Below are the code and all the weights of a small trained network. Each question names an input and a target symbol and asks about switching units off, where a switched-off unit gives its printed mean instead of its output.

import numpy as np


def w(rows, s, z=0):
    codes = np.array(rows[::2]) - 128.0
    scale = np.full(codes.shape[1], s)
    scale[-1] = z or s
    return codes * scale


def softmax(a):
    e = np.exp(a - a.max(-1, keepdims=True))
    return e / e.sum(-1, keepdims=True)


def log_softmax(a):
    a = a - a.max(-1, keepdims=True)
    return a - np.log(np.exp(a).sum(-1, keepdims=True))


def net(x, mask):
    ids = ['βγδηθλμξπσω'.index(c) for c in x.split()]
    T = len(ids)
    res = E[ids] + P[:T]
    u = 0
    for l in range(3):
        r = res
        for j in range(2):
            rows = slice(2 * j, 2 * j + 2)
            q, k, v = (r @ M[l][rows].T for M in (Q, K, V))
            z = softmax(np.where(np.tri(T) > 0, q @ k.T / 2**0.5, -1e9)) @ v
            o = O[l][rows]
            res = res + np.where(mask[u + j], z, o[:, -1]) @ o[:, :-1]
        u += 2
    return log_softmax(res[-1] @ U[:, :-1].T + U[:, -1])


Q, K, V, O = {}, {}, {}, {}
E = w([
[89,122,105,55,98,103],'β',
[121,191,210,142,149,70],'γ',
[68,86,141,78,108,113],'δ',
[48,84,108,124,108,127],'η',
[122,97,84,80,184,237],'θ',
[62,142,119,100,144,121],'λ',
[68,113,62,107,83,104],'μ',
[210,103,148,125,110,156],'ξ',
[174,192,151,151,122,176],'π',
[174,142,75,84,169,187],'σ',
[115,146,169,158,104,7],'ω',
],0.02)
P = w([
[107,7,29,135,255,83],'0',
[119,124,139,136,77,189],'1',
[112,120,130,130,76,195],'2',
[109,124,140,133,77,196],'3',
[106,126,131,129,91,199],'4',
[106,131,133,133,68,198],'5',
[100,124,133,128,70,196],'6',
[110,132,137,128,73,198],'7',
[108,136,122,134,78,197],'8',
[100,131,137,128,66,209],'9',
],0.0079)
Q[0] = w([
[156,156,183,208,154,97],'L0H1',
[195,155,170,159,179,188],'L0H1',
[255,227,169,140,133,160],'L0H2',
[149,67,92,106,160,178],'L0H2',
],0.062)
K[0] = w([
[173,235,225,228,112,90],'L0H1',
[232,129,197,145,127,209],'L0H1',
[177,192,202,31,3,173],'L0H2',
[174,76,41,53,182,164],'L0H2',
],0.048)
V[0] = w([
[108,133,120,140,183,95],'L0H1',
[65,250,135,141,173,151],'L0H1',
[71,114,209,142,218,150],'L0H2',
[150,124,190,24,174,147],'L0H2',
],0.026)
O[0] = w([
[100,255,167,57,166,107,175],'L0H1',
[206,202,202,55,67,137,6],'L0H1',
[75,39,171,131,218,195,254],'L0H2',
[74,56,113,41,120,65,186],'L0H2',
],0.0091,0.0069)
Q[1] = w([
[2,53,59,37,104,109],'L1H1',
[161,131,98,161,100,130],'L1H1',
[44,74,32,102,118,226],'L1H2',
[228,186,106,156,183,152],'L1H2',
],0.057)
K[1] = w([
[73,63,4,251,176,53],'L1H1',
[96,106,133,143,130,60],'L1H1',
[28,128,183,57,175,67],'L1H2',
[130,219,100,94,139,254],'L1H2',
],0.049)
V[1] = w([
[223,91,111,115,213,108],'L1H1',
[69,138,156,151,52,165],'L1H1',
[10,165,140,137,2,174],'L1H2',
[106,104,133,124,90,129],'L1H2',
],0.0099)
O[1] = w([
[119,136,103,107,142,140,218],'L1H1',
[157,122,156,111,116,129,28],'L1H1',
[156,91,254,142,167,92,4],'L1H2',
[145,115,141,152,107,130,155],'L1H2',
],0.0058,0.0035)
Q[2] = w([
[72,52,145,150,167,224],'L2H1',
[9,44,65,108,132,183],'L2H1',
[207,99,112,76,207,143],'L2H2',
[217,254,216,131,141,178],'L2H2',
],0.049)
K[2] = w([
[150,186,98,128,198,89],'L2H1',
[67,166,15,96,245,136],'L2H1',
[164,159,117,69,183,194],'L2H2',
[137,182,253,59,61,202],'L2H2',
],0.055)
V[2] = w([
[161,156,93,71,134,5],'L2H1',
[195,164,64,91,201,186],'L2H1',
[167,143,94,114,178,154],'L2H2',
[147,124,90,146,171,152],'L2H2',
],0.014)
O[2] = w([
[102,115,133,132,2,182,45],'L2H1',
[191,116,204,131,112,108,217],'L2H1',
[158,145,153,102,114,128,139],'L2H2',
[183,142,136,98,168,91,255],'L2H2',
],0.0092,0.0088)
U = w([
[108,125,121,121,63,97,111],'β',
[121,165,169,87,108,167,119],'γ',
[181,140,132,160,155,171,102],'δ',
[100,118,112,127,118,116,66],'η',
[201,69,117,94,134,233,51],'θ',
[139,107,163,119,107,74,21],'λ',
[135,116,162,131,66,59,90],'μ',
[177,84,126,183,99,104,192],'ξ',
[238,139,111,156,119,255,225],'π',
[182,151,87,70,82,108,203],'σ',
[127,182,138,188,84,66,253],'ω',
],0.0075,0.0066)

Each question gives the input, a string of symbols that net reads in full, and the target symbol t.
The units are the heads (2 rows each of Q, K, V and O). Each row of codes is followed by its name. A weight is (code - 128) times the scale printed after its matrix; where a second scale follows, it is the last column's (O and U).
mask holds one flag per head, layer by layer. A switched-off head (its flag False) gives its mean, the last column of its rows in O, instead of its output. The means were averaged over made-up inputs and are rounded, as every weight is.
A unit's drop is (log p(t) with every unit on - log p(t) with that unit switched off) / (log p(t) with every unit on - log p(t) with every unit switched off).
The circuit of an input: a set's keep is (log p(t) with only the set's units on - log p(t) with every unit switched off) / (log p(t) with every unit on - log p(t) with every unit switched off). Starting from all 6 units, units are removed one at a time, each time the one whose removal leaves the highest keep (on an exact tie, the one counted first), for as long as the keep stays at least 0.8.
circuit, biggest first: the units of the circuit, biggest drop first
unit that matters most: the unit with the biggest drop
heads that matter: for each layer, one digit per head in row order, 1 if its drop is at least 0.15 and else 0, layers parted by /
input η δ δ ω λ μ β, target δ: heads that matter => 01 / 00 / 10
input δ μ γ ξ μ γ λ γ γ η, target η: circuit, biggest first => (L0H2; L0H1)
input ω δ λ μ μ η θ ξ, target ξ: heads that matter => 11 / 00 / 00
input η δ γ σ η ξ η ω θ λ, target δ: heads that matter => 01 / 00 / 10
input ω μ η η μ, target π: heads that matter => 01 / 00 / 00
input ω δ π σ γ δ λ, target π: unit that matters most => L0H2
input η σ μ, target δ: circuit, biggest first => (L0H2; L2H1)
input η σ μ γ δ, target δ: circuit, biggest first => (L0H2; L2H1)
input θ ω ξ λ δ, target λ: circuit, biggest first => (L2H1; L0H2; L1H2)
input δ δ θ λ η θ δ μ λ, target η: circuit, biggest first => (L0H1; L0H2)
input π θ π β, target ξ: heads that matter => 10 / 00 / 10
input δ γ ω γ η, target η: circuit, biggest first => (L0H1; L0H2)
input δ δ ω ξ θ γ, target γ: circuit, biggest first => (L0H1; L0H2)
input ξ δ δ δ η, target σ: circuit, biggest first => (L0H1; L2H2; L1H2)
input λ ξ δ η, target γ: heads that matter => 10 / 00 / 00
input β δ π η σ δ θ γ σ μ, target β: circuit, biggest first => (L0H1; L2H1; L0H2)
input ξ ξ η μ σ, target σ: heads that matter => 11 / 00 / 00
input γ μ σ λ β, target θ: circuit, biggest first => (L0H2)
input β δ β, target β: heads that matter => 01 / 00 / 10
input λ π ω δ η δ σ, target σ: heads that matter => 01 / 00 / 00
input μ η δ π δ γ λ, target ω: circuit, biggest first => (L0H2; L0H1)
input δ θ μ σ π θ δ μ, target η: unit that matters most => L0H1
